Look-ups in named tables: a row name and a column name give one cell, copied from the table.

deta =
        lema  ravor
fureva  3.98   6.95
malop   2.96   6.89
zar     5.20   1.38
kubilu  1.88   9.92

What is the lema of malop in deta? 2.96
What is the ravor of malop in deta? 6.89
What is the lema of zar in deta? 5.20
What is the ravor of fureva in deta? 6.95
What is the lema of kubilu in deta? 1.88
What is the lema of fureva in deta? 3.98
What is the ravor of kubilu in deta? 9.92

puvaf =
columns: vab, robota, pimabir, banin, lin, fata, lop, gavifed
zir: [5668, 5677, 5670, 5500, 5611, 5658, 5717, 5441]
kerep: [4119, 5705, 4480, 2383, 4850, 5376, 6259, 1395]
disis: [6895, 5667, 6615, 8250, 6331, 5923, 5236, 9017]
navag: [4079, 5707, 4449, 2273, 4816, 5366, 6281, 1249]
boz: [6948, 5665, 6655, 8308, 6335, 5927, 5228, 9091]
sil: [7002, 5666, 6697, 8460, 6379, 5943, 5202, 9286]
ruv: [6700, 5670, 6466, 7877, 6245, 5889, 5299, 8535]

What is the vab of kerep in puvaf?
4119
What is the banin of navag in puvaf?
2273
What is the gavifed of boz in puvaf?
9091
What is the gavifed of ruv in puvaf?
8535
What is the gavifed of disis in puvaf?
9017
What is the lop of ruv in puvaf?
5299
What is the robota of navag in puvaf?
5707
What is the fata of boz in puvaf?
5927
Which row has the largest lin? sil

pifil:
	ran	tadib	gil	zedo	buvitin	zudaz	tosezis	sokonu	natemo	dupiru
ledofe	151	29	6	17	20	22	21	26	30	159
boveve	209	65	17	11	26	21	20	20	12	65
pid	16	20	27	18	21	128	163	31	22	22
letelu	20	16	20	12	14	18	65	210	61	15
masazom	18	26	36	170	129	28	18	12	20	19
taludaf	19	59	201	78	20	16	20	17	25	20
vabigav	141	25	6	17	17	26	24	22	34	165
danap	27	155	139	25	23	13	20	11	27	19

boveve, natemo => 12
danap, ran => 27
taludaf, zudaz => 16
masazom, tadib => 26
letelu, zudaz => 18
vabigav, zedo => 17
vabigav, ran => 141
letelu, sokonu => 210

Table fupeli
,nomese,zon,segasek,rozus,vep,fem,kop,tugozim
per,-4.209,-4.487,-2.139,-1.132,-3.332,-6.592,-0.427,-4.099
nunab,-5.318,2.248,-2.957,-3.289,-1.078,0.186,-1.501,-1.470
rukoteg,-5.413,1.384,-2.833,-2.805,-1.544,-0.928,-1.102,-1.821
fet,-0.836,9.736,-3.349,-4.528,-1.487,1.291,-5.374,-1.403
beniki,-1.160,-3.909,-2.967,-3.188,-7.488,-2.120,-4.198,-2.616
lebu,-4.119,0.318,-2.938,-3.374,-1.578,-0.262,-2.593,-1.763
rolit,-0.975,-2.531,-3.108,-3.856,-2.062,-0.447,-4.754,-2.143
vafoni,0.118,-4.877,-2.910,-3.479,-2.884,-1.803,-5.237,-2.711

zon of nunab = 2.248
vep of fet = -1.487
kop of rukoteg = -1.102
zon of vafoni = -4.877
fem of per = -6.592
vep of nunab = -1.078
tugozim of lebu = -1.763
segasek of fet = -3.349
tugozim of fet = -1.403
tugozim of per = -4.099
vep of rolit = -2.062
fem of fet = 1.291
segasek of beniki = -2.967

Table dos
fields: mitut, leb, puvifa, bobo, sel, novanap, gipodut, biku, rokeru
siru: [155, 87, 150, 77, 84, 70, 143, 158, 61]
bora: [175, 75, 169, 67, 68, 55, 160, 177, 46]
niv: [219, 44, 214, 35, 12, 32, 209, 212, 17]
ketid: [8, 176, 14, 186, 207, 188, 20, 15, 204]

What is the rokeru of bora in dos? 46
What is the rokeru of siru in dos? 61
What is the bobo of niv in dos? 35
What is the leb of siru in dos? 87
What is the puvifa of niv in dos? 214
What is the rokeru of niv in dos? 17
What is the puvifa of siru in dos? 150
What is the mitut of bora in dos? 175
What is the sel of bora in dos? 68
What is the sel of ketid in dos? 207
What is the biku of ketid in dos? 15
What is the mitut of siru in dos? 155
What is the biku of niv in dos? 212
What is the rokeru of ketid in dos? 204

